Below are the code and all the weights of a small trained network. Each question names an input and a class and asks about switching units off, where a switched-off unit gives its printed mean instead of its output.

import numpy as np


def w(rows, s, z=0):
    codes = np.array(rows[::2]) - 128.0
    scale = np.full(codes.shape[1], s)
    scale[-1] = z or s
    return codes * scale


def f(y):
    return y / 2 * (1 + np.tanh(0.7978845608 * (y + 0.044715 * y**3)))


def log_softmax(a):
    a = a - a.max(-1, keepdims=True)
    return a - np.log(np.exp(a).sum(-1, keepdims=True))


def net(x, mask):
    res = np.array(x, float).reshape(1, 6) / 4 @ E
    y = f(res @ A[0][:, :-1].T + A[0][:, -1])
    res = res + np.where(mask, y, B[0][:, -1]) @ B[0][:, :-1]
    return log_softmax(res[-1] @ U[:, :-1].T + U[:, -1])


A, B = {}, {}
E = w([
[103,9,57,106],'x0',
[118,121,116,254],'x1',
[213,61,221,146],'x2',
[129,127,127,126],'x3',
[126,129,130,131],'x4',
[234,155,32,126],'x5',
],0.0048)
A[0] = w([
[144,203,165,137,96],'N0',
[135,131,140,74,116],'N1',
[75,113,168,125,86],'N2',
[139,204,167,137,109],'N3',
[122,137,124,122,255],'N4',
[180,85,176,138,133],'N5',
[124,132,127,123,214],'N6',
[141,202,165,137,105],'N7',
[135,138,146,30,103],'N8',
[162,105,158,132,104],'N9',
[109,51,91,117,97],'N10',
[126,132,128,115,212],'N11',
[136,136,146,32,107],'N12',
[187,144,80,125,111],'N13',
[111,128,107,255,116],'N14',
[77,117,168,125,103],'N15',
[111,62,98,118,95],'N16',
[58,113,179,124,107],'N17',
[189,144,82,127,98],'N18',
[192,83,189,135,88],'N19',
[111,52,88,114,113],'N20',
[169,138,90,127,129],'N21',
[144,182,154,134,87],'N22',
[74,173,82,121,110],'N23',
[184,143,84,127,104],'N24',
[85,116,157,124,87],'N25',
[125,131,124,122,247],'N26',
[133,159,143,131,72],'N27',
[86,159,91,122,102],'N28',
[77,173,85,121,124],'N29',
[123,128,132,119,57],'N30',
[126,135,129,89,126],'N31',
[85,158,90,123,98],'N32',
[79,126,165,124,136],'N33',
],0.012,0.006)
B[0] = w([
[92,55,75,123,163],'N0',
[99,164,123,130,141],'N1',
[185,146,82,165,149],'N2',
[89,42,92,127,171],'N3',
[123,81,226,153,254],'N4',
[166,127,160,51,181],'N5',
[125,103,184,143,204],'N6',
[92,50,87,126,166],'N7',
[61,212,101,134,167],'N8',
[148,134,124,89,135],'N9',
[88,61,69,116,159],'N10',
[117,105,191,148,203],'N11',
[63,210,105,133,168],'N12',
[180,133,110,191,157],'N13',
[27,252,121,116,189],'N14',
[177,138,103,170,155],'N15',
[100,81,76,117,146],'N16',
[205,137,96,200,182],'N17',
[183,136,97,186,151],'N18',
[181,153,118,24,173],'N19',
[81,52,88,121,167],'N20',
[162,128,132,171,149],'N21',
[109,93,79,122,137],'N22',
[182,137,138,48,173],'N23',
[176,138,104,183,149],'N24',
[164,140,90,154,135],'N25',
[123,89,206,148,242],'N26',
[126,117,81,122,112],'N27',
[161,139,122,74,148],'N28',
[176,134,149,59,177],'N29',
[131,145,98,123,99],'N30',
[111,150,135,130,138],'N31',
[159,141,118,71,147],'N32',
[173,116,135,172,171],'N33',
],0.036,0.0048)
U = w([
[79,39,62,97,151],'0',
[187,140,144,1,80],'1',
[195,140,104,201,123],'2',
[39,210,117,111,139],'3',
[112,100,168,118,236],'4',
[120,104,168,119,204],'5',
[126,131,101,106,14],'6',
[133,164,20,91,3],'7',
],0.0062,0.0035)

Each question gives the input, the list of numbers given to net, and the class t.
The units are the neurons (one row each of A and B). Each row of codes is followed by its name. A weight is (code - 128) times the scale printed after its matrix; where a second scale follows, it is the last column's (A, B and U).
mask holds one flag per neuron, in row order. A switched-off neuron (its flag False) gives its mean, the last column of its row in B, instead of its output. The means were averaged over made-up inputs and are rounded, as every weight is.
A unit's drop is (log p(t) with every unit on - log p(t) with that unit switched off) / (log p(t) with every unit on - log p(t) with every unit switched off).
The circuit of an input: a set's keep is (log p(t) with only the set's units on - log p(t) with every unit switched off) / (log p(t) with every unit on - log p(t) with every unit switched off). Starting from the 12 units with the biggest drops (on a tie, the unit counted first), units are removed one at a time, each time the one whose removal leaves the highest keep (on an exact tie, the one counted first), for as long as the keep stays at least 0.8.
circuit, biggest first: the units of the circuit, biggest drop first
k most important neurons: the k neurons with the biggest drops, biggest first
drop of u: that unit's drop, to one decimal
input [6,-5,-5,1,-1,-7], class 2: circuit, biggest first	N17
input [6,-4,-2,2,-1,0], class 0: 4 most important neurons	N20, N10, N16, N14
input [-6,4,2,-4,-1,-5], class 0: circuit, biggest first	N3, N7
input [3,6,4,2,-6,5], class 3: 2 most important neurons	N14, N17
input [5,-4,8,3,-7,1], class 1: 2 most important neurons	N19, N5
input [-3,0,8,-8,1,-4], class 1: 2 most important neurons	N19, N5
input [7,-5,6,-2,-1,5], class 0: 3 most important neurons	N20, N10, N16
input [-8,-4,3,4,6,-7], class 0: circuit, biggest first	N3, N0
input [8,-1,8,8,4,7], class 0: 2 most important neurons	N20, N10
input [8,-6,8,-6,-7,7], class 0: 3 most important neurons	N20, N10, N16
input [3,-8,-6,0,-5,6], class 3: 2 most important neurons	N8, N12
input [5,0,-8,7,0,4], class 1: 2 most important neurons	N23, N29
input [3,-3,1,4,2,-5], class 2: drop of N15	0.2
input [-1,-2,3,0,5,5], class 2: drop of N24	0.4
input [5,3,7,-3,-1,0], class 1: 2 most important neurons	N19, N5
input [-8,-1,7,-2,2,-5], class 0: drop of N0	0.2
input [-5,0,-7,-4,-6,6], class 1: circuit, biggest first	N23
